[-.04, -.13, .14, -.10, .00, -.12, .09, -.08, -.02, -.04, .09, -.12, .14, -.11, .06, -.04, -.06, -.13, .06, -.13, -.20, .00, .00, .39, .03, -.06, .07, .22, .00, .21, .08, -.18, -.28, -.18, .15, .15, .10, .05, .04, -.09, -.26, -.14, -.20, .15, -.12, .04, -.19, -.06, .05]	P
[-.02, -.19, .17, -.02, .13, .00, .03, -.04, .02, .10, -.08, -.08, -.05, .01, .00, -.01, -.10, .08, .03, .19, -.15, .05, -.04, .05, .00, -.10, -.25, -.16, -.07, -.06, .10, -.25, -.05, .02, .15, .02, .10, .18, .05, -.11, -.11, -.16, -.21, .13, -.20, .20, .05, .06, .01]	B
[.14, -.15, -.04, .02, -.03, .04, -.01, -.14, .01, .06, -.12, -.23, -.09, -.04, -.05, -.21, -.13, -.01, -.11, .35, -.33, .02, -.15, .08, -.14, .11, -.04, -.05, -.10, .04, -.04, -.14, -.01, .32, .21, .01, .15, .22, -.03, -.13, .18, -.03, -.09, .17, -.01, -.28, -.10, .10, -.14]	M
[-.02, -.21, -.18, -.10, -.06, -.13, .01, -.02, .03, -.04, .09, -.15, .11, -.20, .00, -.15, -.13, -.18, -.04, -.18, -.22, -.02, -.02, .33, -.29, -.03, -.13, .19, .04, -.05, .07, -.21, -.18, .00, -.18, -.04, .19, .05, .10, .04, -.13, -.04, -.11, .24, -.01, -.04, -.16, -.19, -.21]	P
[.12, -.13, .09, -.12, .04, -.05, .14, .01, .07, .06, .02, -.17, .06, .84, -.07, -.18, -.04, -.04, -.08, -.12, -.33, .02, .09, .17, -.07, -.05, -.18, -.11, .01, .09, .25, -.11, .20, -.02, -.03, .26, .26, .15, -.53, -.10, -.11, -.17, -.23, .21, -.15, -.01, -.15, -.09, -.02]	P
[.00, -.09, -.05, -.05, .09, .00, .14, -.05, .05, .09, -.09, -.12, -.09, .06, -.01, -.02, -.07, .15, .04, .18, -.18, .04, -.04, -.07, -.01, -.09, .01, -.31, .01, -.02, .04, -.31, -.02, .12, .07, .30, .17, .29, .01, -.04, -.02, -.11, -.20, .12, -.09, .05, -.05, .03, -.07]	B
[.03, -.12, .04, -.28, -.08, -.13, -.05, .03, .17, -.02, .00, -.31, .20, -.26, -.04, -.06, -.05, -.05, .04, -.18, .11, -.03, .00, .29, .14, -.11, -.07, .11, .03, .11, -.12, -.44, -.21, .00, .20, .18, .25, .26, .13, -.01, -.20, -.06, -.11, .28, -.22, -.11, -.10, -.20, -.14]	P
[.11, -.05, .09, .02, .00, .15, -.28, -.07, -.06, -.01, -.18, -.04, -.01, .04, -.12, -.16, .02, .05, -.01, .21, -.31, .08, -.15, .03, -.17, .31, -.03, -.09, -.02, -.12, -.04, .13, .20, .32, .24, .12, .04, .05, -.12, -.02, .26, -.02, .09, -.17, .20, .11, .15, -.01, .02]	M
[.06, -.04, .13, -.05, .04, .01, .08, -.02, .12, .06, -.06, -.09, .00, .12, -.53, -.11, -.06, -.11, -.02, .10, .02, -.01, .06, .13, -.09, -.14, -.09, -.17, -.01, .01, .02, -.22, .04, .16, .27, .06, .15, .11, -.08, -.07, -.13, -.42, -.24, .21, -.09, .06, .00, -.06, .00]	B
[.09, -.09, .04, -.12, -.03, -.09, -.01, -.01, -.16, -.05, .07, .16, .10, -.23, .18, -.30, -.15, -.21, -.14, .01, -.18, .05, -.10, .48, .02, .10, -.08, .08, -.10, .06, -.07, -.04, -.15, -.05, .43, .10, .07, -.09, .01, -.07, -.26, -.12, -.10, .02, .01, -.01, -.14, -.01, -.03]	M
[.08, .01, .13, .17, .07, .10, -.01, -.05, .05, .13, -.13, -.25, .02, .17, -.20, -.03, .07, .03, .07, -.19, -.42, .01, -.16, -.18, -.11, -.03, -.08, .03, -.12, -.06, .01, -.03, .05, .18, .19, .03, .16, .15, -.01, .05, .47, .02, -.12, -.19, -.16, .22, .22, .08, -.07]	M
[.01, -.09, -.03, .04, -.03, -.02, .02, .00, .16, .14, -.03, -.13, .25, -.03, -.05, -.10, -.04, .05, .08, .28, -.06, .03, -.01, -.02, -.09, -.13, -.04, -.18, -.08, .16, -.01, -.33, .14, .19, .06, .01, .12, .19, .09, .04, -.05, -.05, -.03, .16, -.11, .03, -.19, .00, -.03]	B
[-.01, .04, .06, -.06, .04, -.03, .00, .03, .08, .00, -.10, -.08, .01, -.04, -.14, -.06, -.04, -.03, .07, -.15, .32, .04, .07, .07, .02, -.12, -.01, -.08, -.01, -.01, .02, -.21, .00, .04, .00, .09, .13, .20, .04, -.03, .04, -.02, -.16, .08, -.06, .04, .15, -.07, -.16]	P
[-.02, -.14, .15, -.08, .00, .00, .12, -.04, -.15, .05, -.10, -.18, .02, .01, .01, -.29, -.20, -.08, -.01, .20, -.29, .09, .05, .39, -.09, .10, -.09, -.16, -.16, .01, .07, -.37, -.05, .14, .07, .11, .09, .40, .06, -.14, -.05, -.22, -.11, .39, -.03, .07, -.19, -.04, -.01]	R
